Below is a small trained network, with its code and all its weights. Each question gives an input and a target symbol and asks what happens when units are switched off, that is, made to give their printed mean instead of their output.

import numpy as np


def w(rows, s, z=0):
    codes = np.array(rows[::2]) - 128.0
    scale = np.full(codes.shape[1], s)
    scale[-1] = z or s
    return codes * scale


def f(y):
    return np.maximum(y, 0)


def softmax(a):
    e = np.exp(a - a.max(-1, keepdims=True))
    return e / e.sum(-1, keepdims=True)


def log_softmax(a):
    a = a - a.max(-1, keepdims=True)
    return a - np.log(np.exp(a).sum(-1, keepdims=True))


def net(x, mask):
    ids = ['ΔΘΣΩαβγεζημξπτφψ'.index(c) for c in x.split()]
    T = len(ids)
    res = E[ids] + P[:T]
    u = 0
    for l in range(3):
        q, k, v = (res @ M[l].T for M in (Q, K, V))
        z = softmax(np.where(np.tri(T) > 0, q @ k.T / 2**0.5, -1e9)) @ v
        res = res + np.where(mask[u], z, O[l][:, -1]) @ O[l][:, :-1]
        u += 1
        y = f(res @ A[l][:, :-1].T + A[l][:, -1])
        res = res + np.where(mask[u : u + 16], y, B[l][:, -1]) @ B[l][:, :-1]
        u += 16
    return log_softmax(res[-1] @ U[:, :-1].T + U[:, -1])


Q, K, V, O, A, B = {}, {}, {}, {}, {}, {}
E = w([
[180,120,134,170,153,172],'Δ',
[117,197,36,73,198,74],'Θ',
[124,166,147,142,170,154],'Σ',
[136,133,84,189,158,173],'Ω',
[162,83,98,198,151,142],'α',
[160,181,3,69,140,165],'β',
[156,130,170,144,156,120],'γ',
[222,120,187,74,103,95],'ε',
[170,153,173,108,161,156],'ζ',
[191,188,77,137,43,214],'η',
[141,172,123,112,160,175],'μ',
[158,159,70,139,112,31],'ξ',
[188,91,153,98,129,137],'π',
[137,107,129,200,157,125],'τ',
[185,71,147,158,142,109],'φ',
[182,143,148,103,136,178],'ψ',
],0.019)
P = w([
[139,115,134,154,255,174],'0',
[88,137,182,115,159,138],'1',
[104,144,165,128,151,133],'2',
[119,149,153,141,144,125],'3',
[131,141,128,149,139,117],'4',
[141,150,124,158,137,113],'5',
[151,170,124,161,135,116],'6',
[167,173,112,168,131,113],'7',
[181,176,103,170,129,112],'8',
[200,191,100,184,134,110],'9',
[196,194,105,183,141,105],'10',
[212,205,100,191,143,108],'11',
[221,203,109,183,141,105],'12',
],0.0099)
Q[0] = w([
[79,85,124,102,66,134],'0.h1',
[1,57,89,47,71,94],'0.h1',
],0.0076)
K[0] = w([
[92,57,190,125,87,176],'0.h1',
[94,2,225,116,209,147],'0.h1',
],0.0092)
V[0] = w([
[180,161,29,83,91,210],'0.h1',
[129,115,84,60,156,3],'0.h1',
],0.0067)
O[0] = w([
[69,38,9,2,47,134,254],'0.h1',
[175,44,12,5,220,25,158],'0.h1',
],0.0073,0.0096)
A[0] = w([
[77,147,89,56,121,52,70],'0.n1',
[156,11,188,114,121,103,200],'0.n2',
[1,232,113,179,91,169,95],'0.n3',
[162,182,134,183,69,149,68],'0.n4',
[190,46,114,191,110,159,169],'0.n5',
[71,182,145,77,203,46,62],'0.n6',
[157,113,168,58,86,172,66],'0.n7',
[191,120,150,62,172,182,141],'0.n8',
[116,224,85,96,130,61,63],'0.n9',
[195,207,63,116,98,109,2],'0.n10',
[228,96,86,186,195,147,155],'0.n11',
[17,179,149,160,230,211,78],'0.n12',
[148,114,104,96,118,142,230],'0.n13',
[117,129,206,85,64,164,95],'0.n14',
[9,59,109,79,180,118,14],'0.n15',
[194,144,144,91,122,118,62],'0.n16',
],0.0074,0.0041)
B[0] = w([
[69,62,196,198,155,164,237],'0.n1',
[35,203,65,93,157,132,177],'0.n2',
[177,131,84,128,147,18,165],'0.n3',
[161,116,174,204,215,138,148],'0.n4',
[88,151,146,69,184,201,178],'0.n5',
[252,141,71,187,103,203,163],'0.n6',
[138,139,86,221,203,134,165],'0.n7',
[63,183,151,76,86,168,204],'0.n8',
[92,36,145,225,150,131,192],'0.n9',
[165,47,107,204,186,117,201],'0.n10',
[59,194,185,133,158,123,212],'0.n11',
[168,156,113,149,2,64,157],'0.n12',
[44,151,117,58,145,107,254],'0.n13',
[108,89,69,166,196,181,149],'0.n14',
[173,84,192,117,167,198,176],'0.n15',
[81,163,87,140,134,115,153],'0.n16',
],0.0054,0.0085)
Q[1] = w([
[1,86,111,139,111,124],'1.h1',
[85,124,117,65,92,119],'1.h1',
],0.0072)
K[1] = w([
[254,148,113,28,78,115],'1.h1',
[200,89,93,150,106,150],'1.h1',
],0.0058)
V[1] = w([
[65,37,104,212,253,121],'1.h1',
[67,111,245,86,152,116],'1.h1',
],0.0051)
O[1] = w([
[1,127,145,158,188,120,252],'1.h1',
[184,41,186,58,170,149,84],'1.h1',
],0.011,0.0039)
A[1] = w([
[159,157,121,134,163,227,134],'1.n1',
[146,124,88,114,152,121,2],'1.n2',
[101,105,112,125,160,105,5],'1.n3',
[209,61,121,149,99,144,169],'1.n4',
[165,98,222,106,109,217,100],'1.n5',
[146,73,98,144,153,146,168],'1.n6',
[157,89,187,151,168,34,130],'1.n7',
[198,188,115,138,114,142,151],'1.n8',
[118,143,199,155,59,194,58],'1.n9',
[146,203,116,165,147,120,90],'1.n10',
[122,54,124,115,92,104,51],'1.n11',
[202,154,254,141,161,66,92],'1.n12',
[93,127,104,131,121,136,52],'1.n13',
[82,167,146,108,82,86,150],'1.n14',
[135,178,60,86,99,84,89],'1.n15',
[210,143,164,107,135,73,176],'1.n16',
],0.0094,0.006)
B[1] = w([
[74,134,186,114,141,105,208],'1.n1',
[139,130,129,189,116,133,147],'1.n2',
[198,105,143,150,55,134,204],'1.n3',
[77,165,99,117,162,90,149],'1.n4',
[207,80,227,136,126,167,160],'1.n5',
[119,149,176,72,126,107,255],'1.n6',
[85,170,145,96,97,100,173],'1.n7',
[146,147,207,84,83,135,168],'1.n8',
[221,153,127,203,130,227,148],'1.n9',
[108,127,185,120,67,79,166],'1.n10',
[144,140,175,174,99,50,154],'1.n11',
[83,39,251,83,61,73,164],'1.n12',
[190,90,155,87,109,118,199],'1.n13',
[145,139,89,213,145,254,167],'1.n14',
[89,79,179,123,198,188,200],'1.n15',
[120,103,109,65,70,70,154],'1.n16',
],0.0066,0.0065)
Q[2] = w([
[75,190,160,139,96,160],'2.h1',
[2,183,82,73,216,70],'2.h1',
],0.0058)
K[2] = w([
[107,70,52,147,137,148],'2.h1',
[168,2,33,193,145,78],'2.h1',
],0.0072)
V[2] = w([
[131,148,162,188,76,21],'2.h1',
[255,41,184,234,223,185],'2.h1',
],0.0048)
O[2] = w([
[49,199,255,138,41,66,70],'2.h1',
[200,147,202,187,241,134,2],'2.h1',
],0.009,0.0022)
A[2] = w([
[110,112,131,193,193,98,198],'2.n1',
[105,130,36,11,34,131,46],'2.n2',
[117,107,25,66,186,135,145],'2.n3',
[135,246,63,38,207,79,48],'2.n4',
[87,72,63,144,206,85,165],'2.n5',
[120,253,92,92,223,39,116],'2.n6',
[149,143,91,88,148,3,80],'2.n7',
[191,55,149,167,170,205,159],'2.n8',
[132,114,245,102,189,93,111],'2.n9',
[113,112,75,210,181,119,146],'2.n10',
[175,159,139,200,134,249,145],'2.n11',
[122,239,173,131,52,163,252],'2.n12',
[118,70,114,117,106,79,29],'2.n13',
[235,153,156,74,124,189,253],'2.n14',
[91,103,102,60,166,69,124],'2.n15',
[61,123,110,138,139,143,64],'2.n16',
],0.0069,0.0062)
B[2] = w([
[90,206,136,95,134,135,171],'2.n1',
[118,129,104,199,97,68,224],'2.n2',
[164,87,205,177,94,135,254],'2.n3',
[156,89,167,155,151,62,155],'2.n4',
[155,194,198,96,101,173,234],'2.n5',
[191,165,82,120,168,51,168],'2.n6',
[110,96,93,114,165,216,146],'2.n7',
[131,116,54,169,46,146,170],'2.n8',
[136,1,78,113,162,84,190],'2.n9',
[117,157,135,79,122,138,166],'2.n10',
[206,123,110,177,225,108,158],'2.n11',
[146,135,67,150,137,35,192],'2.n12',
[157,151,107,108,187,177,144],'2.n13',
[204,157,38,84,102,176,167],'2.n14',
[150,143,188,149,112,142,209],'2.n15',
[169,107,134,135,116,91,170],'2.n16',
],0.0074,0.015)
U = w([
[158,121,115,191,138,104,62],'Δ',
[130,180,153,89,178,187,172],'Θ',
[173,151,143,149,81,79,60],'Σ',
[158,184,150,220,104,108,104],'Ω',
[98,113,112,214,173,128,77],'α',
[93,106,163,127,63,168,180],'β',
[143,96,119,139,126,88,38],'γ',
[142,111,63,47,112,107,147],'ε',
[173,115,94,120,115,92,40],'ζ',
[68,170,1,175,132,187,159],'η',
[189,182,94,108,77,106,229],'μ',
[29,155,89,74,132,96,164],'ξ',
[122,91,44,93,158,128,151],'π',
[111,116,147,206,139,98,3],'τ',
[93,70,80,144,172,120,125],'φ',
[165,136,68,132,130,119,109],'ψ',
],0.0089,0.006)

Each question gives the input, a string of symbols that net reads in full, and the target symbol t.
The units are the heads (2 rows each of Q, K, V and O) and the neurons (one row each of A and B). Each row of codes is followed by its name. A weight is (code - 128) times the scale printed after its matrix; where a second scale follows, it is the last column's (O, A, B and U).
mask holds one flag per unit, layer by layer, with each layer's heads first. A switched-off unit (its flag False) gives its mean, the last column of its rows in O or B, instead of its output. The means were averaged over made-up inputs and are rounded, as every weight is.
A unit's drop is (log p(t) with every unit on - log p(t) with that unit switched off) / (log p(t) with every unit on - log p(t) with every unit switched off).
The circuit of an input: a set's keep is (log p(t) with only the set's units on - log p(t) with every unit switched off) / (log p(t) with every unit on - log p(t) with every unit switched off). Starting from the 12 units with the biggest drops (on a tie, the unit counted first), units are removed one at a time, each time the one whose removal leaves the highest keep (on an exact tie, the one counted first), for as long as the keep stays at least 0.8.
units of the circuit, in order: the units of the circuit, biggest drop first
top k neurons: the k neurons with the biggest drops, biggest first
top k neurons in layer l: the k neurons of layer l with the biggest drops, biggest first
drop when u is switched off: that unit's drop, to one decimal
input μ μ ψ Σ ψ, target μ: top 4 neurons	[0.n1, 2.n14, 0.n12, 0.n9]
input μ μ β Θ τ α π μ φ, target Θ: top 2 neurons	[0.n9, 0.n6]
input γ ζ π Σ τ, target τ: units of the circuit, in order	[0.h1, 2.h1, 2.n9]
input Θ τ α π ξ, target ξ: top 2 neurons	[1.n7, 2.n3]
input π μ η, target η: top 3 neurons in layer 2	[2.n3, 2.n5, 2.n15]
input β μ Σ ζ π, target β: top neuron in layer 0	[0.n2]
input μ φ β η γ Θ Δ Δ Δ μ Δ, target Θ: top 2 neurons	[0.n6, 2.n2]
input ζ Θ Δ μ μ, target Θ: top 2 neurons	[2.n2, 2.n12]
input Δ ψ Ω, target Ω: top 3 neurons in layer 0	[0.n12, 0.n1, 0.n15]
input μ β μ ψ Ω Σ, target β: top 3 neurons	[2.n3, 2.n12, 2.n6]
input ζ Θ Θ ξ π π Δ Σ μ, target ξ: top 2 neurons	[2.n3, 0.n15]
input π ε μ, target μ: top 3 neurons	[0.n1, 0.n12, 2.n14]
input ξ β α γ Θ ξ μ ζ Δ ξ γ, target ξ: top 2 neurons	[2.n3, 1.n7]
input β η π Σ, target η: top 2 neurons	[1.n14, 0.n10]
input Θ β φ ψ ξ τ Ω π, target ξ: top 2 neurons	[0.n15, 0.n8]
input φ τ Δ ξ ψ μ ξ ψ μ, target ξ: top 2 neurons	[2.n3, 1.n7]
input Ω μ Δ Σ α μ π ψ ξ ξ, target ξ: top 2 neurons in layer 2	[2.n3, 2.n7]
input ξ Θ Σ Ω, target Θ: top neuron	[0.n11]
input ε μ β β α ζ γ ψ Δ π ψ μ, target β: top 2 neurons	[2.n3, 2.n12]
input ψ γ Σ μ ξ ψ τ Δ, target ξ: top neuron in layer 0	[0.n11]
input μ γ γ φ Σ τ Ω, target Ω: top 4 neurons in layer 0	[0.n12, 0.n1, 0.n13, 0.n15]
input Ω μ Θ γ Σ Σ ψ ζ, target Θ: top 2 neurons	[2.n2, 2.n12]
input γ ψ μ η β β ξ π, target ξ: top 2 neurons in layer 0	[0.n9, 0.n1]
input μ Σ Σ, target μ: top 2 neurons in layer 2	[2.n3, 2.n14]
input Ω φ Θ, target Θ: drop when 2.n1 is switched off	0.2
input ε α Ω ε ζ ζ α ψ β ζ Ω, target β: drop when 2.n5 is switched off	0.1
input Δ Σ μ ξ Ω ξ τ η Θ τ, target Θ: drop when 0.h1 is switched off	0.3
input π β Ω ψ β β α Σ Δ φ η φ τ, target η: drop when 0.n10 is switched off	0.1
input ξ Ω ξ γ ζ ε β μ ξ α τ φ ζ, target ξ: top neuron in layer 1	[1.n11]
